Here is a tiny trained network, its code and every weight. The questions are about switching its units off for an input and a class, where a switched-off unit gives its printed mean instead of its output.

import numpy as np


def w(rows, s, z=0):
    codes = np.array(rows[::2]) - 128.0
    scale = np.full(codes.shape[1], s)
    scale[-1] = z or s
    return codes * scale


def norm(h):
    return h / np.sqrt((h * h).mean(-1, keepdims=True) + 1e-5)


def f(y):
    return np.maximum(y, 0)


def log_softmax(a):
    a = a - a.max(-1, keepdims=True)
    return a - np.log(np.exp(a).sum(-1, keepdims=True))


def net(x, mask):
    res = np.array(x, float).reshape(1, 7) / 4 @ E
    u = 0
    for l in range(4):
        y = f(norm(res) @ A[l][:, :-1].T + A[l][:, -1])
        res = res + np.where(mask[u : u + 5], y, B[l][:, -1]) @ B[l][:, :-1]
        u += 5
    return log_softmax(norm(res)[-1] @ U[:, :-1].T + U[:, -1])


A, B = {}, {}
E = w([
[147,116,158,143,124,124,98,186,132,113,139],'x0',
[136,133,129,144,131,137,127,117,144,136,150],'x1',
[171,208,120,164,88,102,194,145,138,73,88],'x2',
[86,164,161,133,38,74,54,110,147,152,155],'x3',
[187,157,93,123,98,171,7,73,71,81,101],'x4',
[53,76,50,128,79,137,150,140,116,2,196],'x5',
[126,133,134,128,130,128,124,141,127,122,124],'x6',
],0.0036)
A[0] = w([
[181,154,133,104,164,158,15,78,81,118,112,131],'0.n1',
[109,105,169,139,53,103,88,96,127,145,143,18],'0.n2',
[182,113,95,164,217,254,161,174,76,159,63,4],'0.n3',
[107,72,128,57,171,192,70,91,115,140,146,96],'0.n4',
[132,119,82,118,114,172,69,99,133,61,124,99],'0.n5',
],0.0046,0.0018)
B[0] = w([
[108,138,127,154,175,79,211,157,103,219,137,252],'0.n1',
[151,147,179,92,122,199,130,88,82,94,88,172],'0.n2',
[175,81,179,98,129,155,76,3,121,43,146,226],'0.n3',
[138,178,105,87,86,198,48,216,189,132,117,201],'0.n4',
[125,120,122,167,188,25,140,171,84,103,161,205],'0.n5',
],0.0054,0.0044)
A[1] = w([
[240,206,77,211,77,84,113,106,72,69,46,115],'1.n1',
[65,161,225,117,14,102,102,129,108,167,135,1],'1.n2',
[202,116,125,94,102,209,177,160,96,83,183,76],'1.n3',
[194,235,98,153,3,186,135,132,241,57,77,67],'1.n4',
[88,190,193,208,5,86,63,66,98,158,115,39],'1.n5',
],0.0035,0.002)
B[1] = w([
[145,126,83,66,114,166,147,188,177,170,159,253],'1.n1',
[113,88,174,91,173,162,147,101,49,75,113,191],'1.n2',
[113,136,90,113,126,167,135,3,122,116,128,172],'1.n3',
[141,132,75,41,92,165,147,137,150,139,79,174],'1.n4',
[159,98,202,121,183,191,164,31,53,92,120,207],'1.n5',
],0.0062,0.0033)
A[2] = w([
[160,62,74,109,202,47,129,86,115,146,180,203],'2.n1',
[136,59,184,111,70,132,134,13,8,66,121,48],'2.n2',
[68,70,62,141,102,167,130,88,115,9,140,73],'2.n3',
[78,92,60,218,23,112,153,149,46,77,192,3],'2.n4',
[254,158,74,163,110,115,42,99,72,127,103,61],'2.n5',
],0.0038,0.0022)
B[2] = w([
[48,223,172,198,82,132,163,142,55,131,127,242],'2.n1',
[152,79,149,157,213,174,141,108,67,80,165,254],'2.n2',
[161,92,211,204,56,71,104,63,216,70,106,234],'2.n3',
[132,157,164,221,53,2,114,104,125,197,90,183],'2.n4',
[36,69,167,122,152,45,178,197,91,119,126,201],'2.n5',
],0.0054,0.0033)
A[3] = w([
[120,110,154,89,160,135,2,150,131,130,140,153],'3.n1',
[112,215,106,117,109,111,192,155,143,82,123,253],'3.n2',
[39,112,90,94,105,224,33,162,136,162,175,150],'3.n3',
[193,143,184,105,187,108,103,85,138,210,27,95],'3.n4',
[60,124,159,172,166,44,189,171,115,160,145,88],'3.n5',
],0.0048,0.0014)
B[3] = w([
[159,178,115,117,61,157,219,102,112,136,108,183],'3.n1',
[90,124,155,41,142,214,68,190,123,238,111,200],'3.n2',
[220,164,82,5,65,179,193,178,103,170,43,170],'3.n3',
[61,106,61,215,104,34,70,146,254,26,152,253],'3.n4',
[131,182,65,136,245,83,146,153,131,193,233,219],'3.n5',
],0.0052,0.0045)
U = w([
[177,45,214,129,185,198,150,35,64,43,119,161],'0',
[81,135,84,200,75,21,65,142,199,114,143,165],'1',
[83,161,88,120,196,95,175,216,69,194,208,100],'2',
[203,155,57,3,22,237,135,202,168,185,42,1],'3',
],0.0052,0.00066)

Each question gives the input, the list of numbers given to net, and the class t.
The units are the neurons (one row each of A and B). Each row of codes is followed by its name. A weight is (code - 128) times the scale printed after its matrix; where a second scale follows, it is the last column's (A, B and U).
mask holds one flag per neuron, layer by layer. A switched-off neuron (its flag False) gives its mean, the last column of its row in B, instead of its output. The means were averaged over made-up inputs and are rounded, as every weight is.
A unit's drop is (log p(t) with every unit on - log p(t) with that unit switched off) / (log p(t) with every unit on - log p(t) with every unit switched off).
The circuit of an input: a set's keep is (log p(t) with only the set's units on - log p(t) with every unit switched off) / (log p(t) with every unit on - log p(t) with every unit switched off). Starting from the 12 units with the biggest drops (on a tie, the unit counted first), units are removed one at a time, each time the one whose removal leaves the highest keep (on an exact tie, the one counted first), for as long as the keep stays at least 0.8.
circuit, biggest first: the units of the circuit, biggest drop first
most important unit: the unit with the biggest drop
k most important neurons: the k neurons with the biggest drops, biggest first
k most important neurons of layer l: the k neurons of layer l with the biggest drops, biggest first
input [7,-8,-8,-2,-4,-8,7], class 1: 2 most important neurons	[3.n4, 1.n1]
input [8,-8,1,-7,-6,0,8], class 0: 3 most important neurons of layer 0	[0.n3, 0.n1, 0.n5]
input [-6,-4,-5,0,0,0,-6], class 3: circuit, biggest first	[0.n4]
input [-2,-6,2,-5,-4,-5,-1], class 0: 2 most important neurons	[0.n3, 0.n1]
input [1,-4,-7,4,2,-5,4], class 3: circuit, biggest first	[0.n4, 3.n3]
input [-7,-5,-4,-4,-2,-6,7], class 1: 3 most important neurons	[3.n4, 1.n5, 1.n2]
input [-1,-5,3,-2,3,6,0], class 1: 2 most important neurons	[2.n3, 0.n1]
input [-6,-1,1,7,-6,-7,5], class 0: circuit, biggest first	[1.n5, 0.n1]
input [3,-4,8,-2,8,6,5], class 2: circuit, biggest first	[0.n5, 1.n1]
input [7,-8,7,6,-5,-5,-8], class 3: circuit, biggest first	[1.n4, 0.n1]
input [-8,-6,7,2,8,-6,3], class 2: circuit, biggest first	[0.n1, 2.n5]
input [7,-3,7,-6,-4,-5,7], class 3: circuit, biggest first	[0.n1, 0.n5, 1.n4]
input [6,-1,4,4,4,-3,-8], class 0: 4 most important neurons	[1.n5, 1.n2, 0.n2, 0.n4]
input [-8,2,-5,-4,-1,0,-6], class 3: circuit, biggest first	[0.n4, 3.n3]
input [8,0,0,-2,6,-8,7], class 1: 2 most important neurons	[3.n4, 0.n5]
input [5,-7,-3,-6,-4,-3,-2], class 0: most important unit	0.n3
input [2,-7,-4,7,2,-7,5], class 0: 2 most important neurons of layer 2	[2.n2, 2.n4]
input [-4,3,7,-5,0,-2,3], class 3: 4 most important neurons	[1.n1, 1.n4, 1.n5, 1.n2]
input [-5,-5,7,8,-1,7,-3], class 0: circuit, biggest first	[1.n5, 2.n2]
input [6,-6,-4,-2,6,-2,5], class 2: circuit, biggest first	[0.n1]
input [5,1,0,-3,-4,8,-6], class 1: 2 most important neurons	[2.n3, 0.n1]
input [-5,5,-7,2,5,-7,8], class 1: 4 most important neurons	[3.n4, 0.n1, 1.n1, 3.n2]
input [-7,3,-1,-3,0,7,-3], class 1: 2 most important neurons of layer 1	[1.n5, 1.n2]
input [3,5,6,-1,5,-7,4], class 1: 4 most important neurons	[3.n4, 0.n5, 0.n1, 0.n4]
input [2,-7,-8,-6,8,-1,-5], class 2: 3 most important neurons	[0.n1, 0.n5, 2.n5]
